Each row has a hidden value. The values are split into ranges, and the grade after each row names the range that its value falls in. Each part has its own value, ranges and names.
|  128 |   79 |   48 |  -61 |  -34 | -204 | -164 |  -74 |   40 |  -51 |    8 | -107 |  -19 |  217 | -107 |  -12 |  162 |  -30 |   22 |   78 |   39 | -112 |   60 | -122 |  -81 | -139 |  -96 | -113 | -105 |  106 |  -94 |   56 |   69 |  218 |  278 |  -76 |   12 |  -12 |  -82 |   67 | -121 |  -28 |  -60 |   39 | : (28)
|   60 |  100 | -155 |   77 |  -40 |    2 |  -25 |  -77 |   44 |  146 | -196 | -185 |  -70 |  -75 |  -16 |  -25 |  100 |    3 | -240 |   88 |   91 |  -31 |  -96 |  -49 |   87 | -189 |  -26 |   -5 |  -43 |  141 | -121 |   16 |   62 |  113 |  186 |  -78 |   39 |   -1 |   31 |   41 | -258 |   80 |   77 |   60 | : (28)
|   74 |   85 |    8 |   60 |   74 |  -95 |  -86 |    3 |  -53 |   93 |   58 | -117 |    3 |  -78 |  -23 |   23 |  120 |   13 |  -44 |   37 |   72 |    3 |  113 |  -33 |   -2 |  -22 |    7 |  -41 |  -98 |   19 |  -89 |   76 |   -3 |    3 |   37 |  -35 |  -59 |   32 |   24 |   73 |  -92 |   20 |  115 |   81 | : (28)
|   22 |  -44 |   11 | -189 |  -54 |  -10 |  -44 |  119 | -190 |  189 | -267 | -250 | -250 |  -76 |   88 |  -64 |  -99 | -276 | -132 |  -13 |  154 |   92 |   70 |   12 |   40 |  -60 |   67 |  136 |  -68 |   24 |  -34 | -110 |   96 |  -24 | -234 |   38 |  -23 |  115 |  -41 |  -63 | -110 |  118 |  -57 |   45 | : (22)
|  -29 |   -9 | -156 |  122 | -153 |  -18 |   75 | -360 |  100 | -109 |   58 |   94 | -143 |   55 | -155 |  -50 |  120 |  143 |   32 |   52 |   35 |   16 |  -57 |   -1 |    0 | -229 |  -83 |  -94 |   12 |  182 |  -34 |  112 |  111 |  191 |  480 | -159 |  193 |  -96 |  -70 |   91 |  -56 |   16 |  -16 |  -42 | : (35)
| -227 |   35 |   32 |  119 | -101 |  146 |   83 | -349 |  -63 | -232 |  123 |  125 | -170 |    6 | -228 |  -26 |   58 |  212 |  175 |  -51 |   74 |  161 |   31 |  -12 | -112 | -336 |   54 | -165 |  100 |  122 |   16 |  176 |  211 |   21 |  374 |  -34 |  -17 | -207 |  -66 |  131 |   53 | -118 |  -64 |  -91 | : (40)
|   75 | -213 |  248 |   -7 |  202 |  -69 | -116 |  279 | -389 |   13 |   29 |  195 |  278 |  225 |   14 |  108 |  -66 | -201 |  318 | -105 |  119 |  136 |  361 |  -21 | -152 |  169 |  197 |  179 | -228 |  -15 |   52 |   87 |  115 | -216 | -382 |  183 | -285 |    5 | -134 |   27 |  235 | -139 |   99 |  158 | : (19)
|   73 |   61 |  -63 |  245 |  -46 |  -85 |   57 | -285 |  104 | -230 |  239 |  132 |  131 |  -12 | -181 |  112 |  224 |  277 |  172 |   80 |   62 |  -28 |    5 |  -48 | -107 | -252 |   15 | -228 |   39 |  151 |   38 |  341 |   81 |   60 |  627 | -107 |   60 | -125 |  -31 |  182 |  -24 |  -91 |   86 |   -1 | : (40)
|  -25 |  -26 |   47 |  -37 |  -32 | -122 |  -32 | -137 | -120 |   60 |  220 |  101 | -199 |  -94 |  -58 |  -19 |   71 |  -11 |  195 |  -17 |   61 |  179 |  218 |    7 |  -25 |  123 |  -49 |    9 | -117 |   54 |  -68 |   90 |   33 |   29 |  -22 | -130 |   35 |   96 |  -44 |   -9 |   96 |  -95 |  108 |  -12 | : (40)
|   89 |   66 |   87 |  -71 |  -17 | -161 | -135 |  -52 |  -18 |  -73 |   44 |  -94 |   15 |  119 |  -92 |   33 |  145 |   -1 |   79 |   69 |   77 |  -51 |  103 | -109 |  -95 | -158 |  -28 | -130 |  -46 |  103 |  -55 |  129 |   77 |  137 |  250 |  -39 |  -38 |  -38 |  -82 |   55 |  -74 | -100 |  -18 |   36 | : (22)
|   96 |  -42 |  -61 |   85 |   71 | -207 |  -59 |  -42 |    2 |   77 |  127 |   15 |   91 |    2 |  -34 |   32 |  107 |   31 |   23 |   30 |  -18 |  -18 |   91 |   19 |   28 |   92 |  -31 |   17 | -148 |   61 |  -61 |  107 |  -16 |   33 |   61 | -105 |   13 |   39 |   14 |   64 |  -29 |   31 |  179 |   88 | : (34)
|   74 |   38 | -237 |   17 |  -64 | -142 |  -17 | -319 |  142 |   -8 |   46 | -107 | -220 |  -11 |  -75 |  -68 |  159 |  105 |  -93 |  141 |   47 | -105 |  -34 |   28 |   91 | -137 | -213 | -132 |   -6 |  114 | -114 |   66 |  -18 |  287 |  408 | -232 |  311 |   13 |  -45 |   53 | -137 |  161 |   17 |   20 | : (34)
|   35 | -100 | -168 |   54 |  260 | -134 |  -15 | -105 |  -48 | -152 |   28 | -154 |   88 |  -45 |  -45 |  115 |   22 |  180 |   66 |   87 |   88 | -111 |   15 |  122 |   22 | -124 |   -8 | -175 |   49 |  -25 |   69 |  272 |   32 |  -58 |  160 |  -49 |   91 |  -54 |   12 |  122 |  -20 |  229 |  110 |  133 | : (24)
|  -10 |  -79 |   61 |  110 |  109 |   -7 |  -11 |  -49 | -210 |   -2 |  216 |  183 |   40 |  -24 |  -45 |   42 |   57 |   36 |  220 |  -36 |  106 |  143 |  285 |   37 |  -51 |   84 |   56 |   23 | -106 |    2 |  -22 |  133 |   19 |  -88 |  -62 |    7 |  -47 |  -18 |  -75 |   66 |  179 |  -74 |  146 |   82 | : (34)
|  144 |  -51 |   -4 |   98 |    1 |   33 |    7 |    2 |  -94 |  -35 |   63 |   45 |   64 |   91 |  -33 |   -9 |   76 |  -48 |   56 |   23 |  171 |   -9 |  209 |    4 |  -68 | -109 |   56 |   -2 |    4 |  -32 |   26 |   14 |  -11 |   20 |  162 |   96 |   83 | -122 | -146 |  101 |   84 |   48 |  -66 |   95 | : (19)
|  149 | -107 |  -70 |  -46 |   21 |   24 |   11 |   79 |  -71 |  -41 |  -75 | -168 |  -36 |   95 |  -13 |  -42 |  -27 | -115 |  -15 |   27 |  224 |  -42 |  171 |   61 |  -48 | -149 |   64 |  -29 |  110 | -150 |  126 |  -95 |  -27 |  -15 |   76 |  182 |  173 | -171 | -151 |   78 |   52 |  226 | -231 |   93 | : (37)
|   20 |  -24 |  -18 |  161 |  128 |   21 |  -12 |  -25 | -101 | -100 |  -56 |  -22 |  185 |   63 |  -64 |   90 |   50 |   90 |   23 |   18 |   93 |  -36 |   29 |   -1 |  -51 | -212 |  115 |  -64 |  -29 |   71 |   20 |  187 |  118 |  -74 |  164 |   56 | -107 | -112 |  -21 |  142 |  -45 |   39 |   78 |  110 | : (34)
|  153 |  140 |  -32 |  395 | -206 |  152 |  123 | -140 |  111 |   37 |  293 |  201 |  119 |  -73 | -118 |  -54 |  268 |  118 |  -58 |   14 |  119 |   58 |  183 |  -64 |  -65 | -172 |   90 |  -28 |   45 |   22 |  -32 |   -7 | -101 |   59 |  500 |   66 |   98 | -241 |  -81 |  197 |   30 | -105 |   -4 |   17 | : (35)
|  249 |   -9 |  248 |   52 |  175 |  -75 | -111 |  294 | -298 |   27 |  218 |  -11 |  161 |   19 |   69 |   81 |   78 | -185 |  175 |  -32 |  217 |   17 |  474 |  -14 | -163 |  120 |  170 |   26 | -151 | -201 |   41 |   42 |  -98 | -200 | -204 |  214 | -153 |   58 | -114 |  118 |  187 |   29 |    9 |  180 | : (34)
|   -4 |   97 |  -34 |  106 | -180 |  222 |  100 | -185 |  -65 |  -25 |    4 |  -40 | -286 |  -89 |  -70 | -108 |   76 |  -10 |  -66 |    7 |  226 |   97 |  117 |   -9 |  -45 | -301 |   44 |  -64 |   97 |   -1 |  -19 |  -55 |   47 |   61 |  293 |   52 |  140 | -110 | -113 |  102 |  -16 |   71 | -176 |  -26 | : (28)
|   74 |  115 | -214 |  -18 |  318 | -297 | -133 | -143 |   51 | -101 |  -80 | -481 |  -36 | -200 |   -3 |  165 |  120 |  236 | -130 |  200 |   56 | -260 | -167 |   61 |   88 | -201 | -115 | -329 |  -20 |   44 |  -56 |  379 |   36 |   28 |  249 | -217 |   47 |  166 |  163 |  117 | -323 |  326 |  213 |  142 | : (28)
| -283 |   58 |   -7 | -192 |  170 | -148 | -180 |   13 |  -92 |  286 | -132 | -403 | -269 | -184 |  -24 | -110 |  -97 |  -23 | -259 |  -77 | -144 |  101 |  -54 |   72 |  164 |   91 |  -45 |   59 | -122 |   -1 | -201 |  -89 |   83 |  -34 | -477 | -125 | -206 |   80 |  210 |  -35 | -224 |  111 |  179 |   22 | : (40)
| -164 |  164 |   18 |   15 |  231 | -110 | -174 |  -31 |  -25 |   85 |   -2 | -317 |   21 | -130 |  -95 |   22 |   79 |  178 | -167 |    7 |  -74 |  -19 |  -35 |  -13 |   59 |  -98 |   -1 | -138 |  -52 |   30 | -161 |  126 |   63 |  -27 |  -79 |  -70 | -240 |  -58 |  175 |   96 | -223 |   11 |  210 |   75 | : (40)
|  116 | -152 |  159 |    8 |   53 | -164 |  -52 |  124 | -212 |  -59 |   54 |  117 |  140 |  167 |  -24 |   91 |  -16 | -149 |  257 |  -65 |   73 |   63 |  205 |  -18 | -151 |   61 |  143 |   85 | -198 |   30 |   86 |  127 |  126 | -136 |  -82 |   67 | -158 |   68 |  -89 |   66 |  120 |  -37 |   28 |   78 | : (35)
| -190 | -107 |  145 |   57 | -273 |  124 |  136 | -125 | -124 |   12 |  191 |  279 | -133 |  -23 | -140 | -106 |  -40 |  -55 |  184 | -179 |   18 |  346 |  192 |   11 | -102 |  -50 |  178 |  145 |   15 |   81 |   55 |  -52 |  140 |  -83 |   31 |   67 |  -76 | -184 | -105 |   32 |  200 | -244 |  -62 | -124 | : (22)
| -262 |   -7 |  -99 | -112 |  320 |  -50 | -166 |   30 |  -72 |  111 | -256 | -465 |  -40 |  -16 |  -57 |  -63 | -120 |   84 | -302 |  -32 |  -95 |  -65 | -119 |  114 |  150 | -124 |   -5 |  -42 |   22 |  -54 | -113 |  -41 |   95 |  -44 | -320 |    9 | -165 | -150 |  157 |   59 | -222 |  241 |   94 |  115 | : (24)
|  -87 |  -86 | -308 |  -48 |   88 | -139 |  -11 | -373 |  154 | -201 |  -45 | -158 | -119 |   90 | -181 |   -3 |   55 |  275 |   21 |  134 |   26 | -112 | -153 |   84 |   74 | -253 | -189 | -255 |  143 |  108 |   18 |  182 |   96 |  218 |  430 | -182 |  290 | -187 |  -34 |   67 | -110 |  186 |  -23 |   16 | : (37)
| -230 |  -86 |   34 |    0 |  -68 |   14 |   43 | -192 | -106 |  -62 |   38 |   45 | -218 |   32 | -143 |  -82 |  -79 |   22 |   92 | -125 |  -31 |  174 |   30 |   63 |  -42 | -102 |   58 |   26 |  -34 |   57 |   14 |   17 |  189 |  -43 |   -4 |  -38 |  -55 |  -75 |  -13 |   66 |   51 |   12 |  -46 |  -71 | : (35)
|  147 | -115 |  -80 |   64 |  103 | -200 |  -15 |  -15 |   51 | -212 |    0 | -140 |  211 |  167 |  -79 |   82 |   23 |   60 |   28 |   42 |   15 | -202 |  -35 |   63 |  -78 | -213 |   66 | -124 |   32 |  -20 |  140 |  181 |   68 |  -26 |  311 |   35 |   45 | -122 |  -32 |  181 |  -44 |  220 |  -62 |   98 | : (19)
|  165 | -247 |   64 |  -43 |   22 | -212 |  -57 |  256 |  -85 |  105 |   15 |   42 |  224 |  230 |   -7 |  -17 |  -78 | -242 |   77 |  -93 |  -20 |   24 |  186 |   44 |  -64 |  181 |  125 |  225 | -133 |  -73 |  104 | -110 |   12 |  -96 | -221 |  135 |  -60 |  -77 |  -81 |   38 |  120 |   48 |  -38 |   96 | : (24)
| -124 |  -96 | -195 | -121 |  -17 | -222 |  -99 | -295 |  178 |   38 |  103 |    2 | -132 |  175 | -212 | -121 |   84 |  156 |   49 |   50 | -101 |   38 |    2 |   18 |   96 |   60 | -250 |  -68 |    2 |  118 | -102 |  -46 |   19 |  305 |  164 | -201 |  228 | -201 |  -50 |  -31 |  -24 |  -43 |   23 |  -28 | : (37)
|  306 |   39 |  226 |  108 |    9 | -144 |  -38 |  291 | -107 |   57 |  338 |  -29 |  252 | -115 |   45 |   86 |  146 | -134 |   99 |  -27 |  143 |   17 |  399 |  -29 | -164 |   83 |  229 |    9 |  -57 | -180 |   95 |   60 | -158 | -204 |   16 |  202 | -131 |  -19 |  -58 |  145 |  128 |  -49 |   18 |  114 | : (22)
| -168 |  129 | -120 |  180 | -315 |  239 |  190 | -431 |  135 |  -81 |  168 |   45 | -282 | -191 | -191 | -143 |  148 |  226 |  -89 |   10 |   95 |  148 |   -1 |    7 |    4 | -406 |   10 | -151 |  243 |  115 |  -32 |   16 |   47 |  157 |  594 |  -54 |  211 | -299 |  -69 |  120 |  -36 |  -77 | -109 | -131 | : (22)
|   77 |   37 | -106 |  147 | -246 |   -1 |  -14 |   47 |  130 |  400 | -204 |   35 |   78 |   66 |  -34 | -138 |   91 | -159 | -333 |  -21 |  -66 |   87 |  -92 | -116 |  117 |    9 |   22 |  296 | -176 |  222 | -181 | -238 |   50 |  159 |   34 |  -41 |  -49 |  -84 |   28 |  -14 | -242 | -118 |  104 |   18 | : (28)
|  -48 | -222 |    3 |  -96 |  142 | -151 |  -31 |   16 | -123 |  -68 |  139 |  -11 |    0 |   85 |  -90 |    5 |  -84 |   -3 |  226 |  -67 |   45 |   94 |  211 |  119 |  -54 |  108 |   45 |   -9 |    5 | -123 |  133 |   31 |   26 | -116 | -157 |   70 |   36 | -124 |  -69 |   45 |  188 |   91 |  -41 |   50 | : (37)
| -193 | -137 | -265 |  -91 |  -88 | -132 |    6 | -396 |  129 |   67 |   44 |   37 | -306 |   59 | -162 | -169 |    4 |  118 |  -13 |   19 | -107 |   90 |  -71 |  102 |  154 |   23 | -248 |   13 |    8 |  153 | -118 |  -49 |   68 |  287 |  139 | -276 |  298 | -107 |  -30 |  -46 |  -23 |   50 |   44 |  -64 | : (24)
| -184 | -107 |  -62 |  -76 | -125 |   68 |    1 | -136 |  -72 |  156 | -103 |   10 | -272 |   98 |  -84 | -209 |  -86 | -115 |  -99 |  -90 |  -21 |  161 |   48 |   55 |   79 |  -27 |  -45 |  172 |  -38 |   67 | -103 | -224 |  106 |  126 | -135 |  -37 |   73 | -120 |  -70 |  -29 |    8 |   28 |  -73 |  -34 | : (19)
| -273 |   11 |  -28 |   -1 |  169 | -151 |  -89 | -138 |  -21 |  145 |  220 | -154 | -154 | -169 | -103 | -101 |   -6 |  152 |  -96 |  -98 | -191 |  100 |   66 |  138 |  119 |  146 |  -57 |   -9 |  -80 |  -61 | -143 |   -9 |  -18 |  -41 | -255 | -139 |  -93 |  -42 |  165 |   69 |  -26 |   86 |  207 |   13 | : (34)
|  -31 |  120 | -102 |   53 | -186 |   88 |  -48 | -145 |   80 |  329 |   25 |  -27 | -236 |  -14 |  -63 | -252 |  146 |  -61 | -292 |   10 |   10 |   93 |  115 |  -44 |  139 |   -2 | -144 |  125 |  -54 |   69 | -268 | -304 |  -88 |  290 |   46 |  -79 |  153 | -131 |  -53 |   -8 | -107 |  -40 |    2 |    4 | : (34)
|   86 |   49 | -225 |  -55 | -159 |    2 |   42 | -282 |   81 | -133 | -272 | -226 | -239 |   -2 |  -47 |    3 |   96 |   41 | -118 |  188 |  211 | -116 | -177 |  -43 |   28 | -471 |  -88 | -187 |  118 |  226 |  -15 |  155 |  154 |  253 |  584 | -131 |  262 |  -16 | -103 |   29 | -256 |  140 | -118 |   -1 | : (22)
|   73 |   68 |  -44 |  193 |  -31 |   50 |    5 |   53 |   16 |   76 | -182 | -110 |  177 |   10 |  -48 |   28 |   72 |    1 | -196 |   10 |   61 |  -25 |  -84 |  -70 |  -11 | -246 |  150 |   33 |  -34 |  110 |  -19 |   39 |  108 |  -39 |  188 |   75 | -139 | -123 |   37 |  124 | -207 |   14 |   48 |   72 | : (28)
|   12 |  -64 |   78 |   16 |  190 |  -23 |  -59 |   80 | -220 |  -21 |   94 |  -76 |   30 |   -6 |   -5 |   24 |  -15 |  -33 |   83 |  -39 |  116 |   29 |  249 |   74 |  -54 |   -2 |   96 |  -16 |  -42 | -124 |   22 |   60 |    4 | -138 | -157 |  104 |  -77 |  -43 |  -48 |  101 |  108 |  105 |   27 |  121 | : (19)
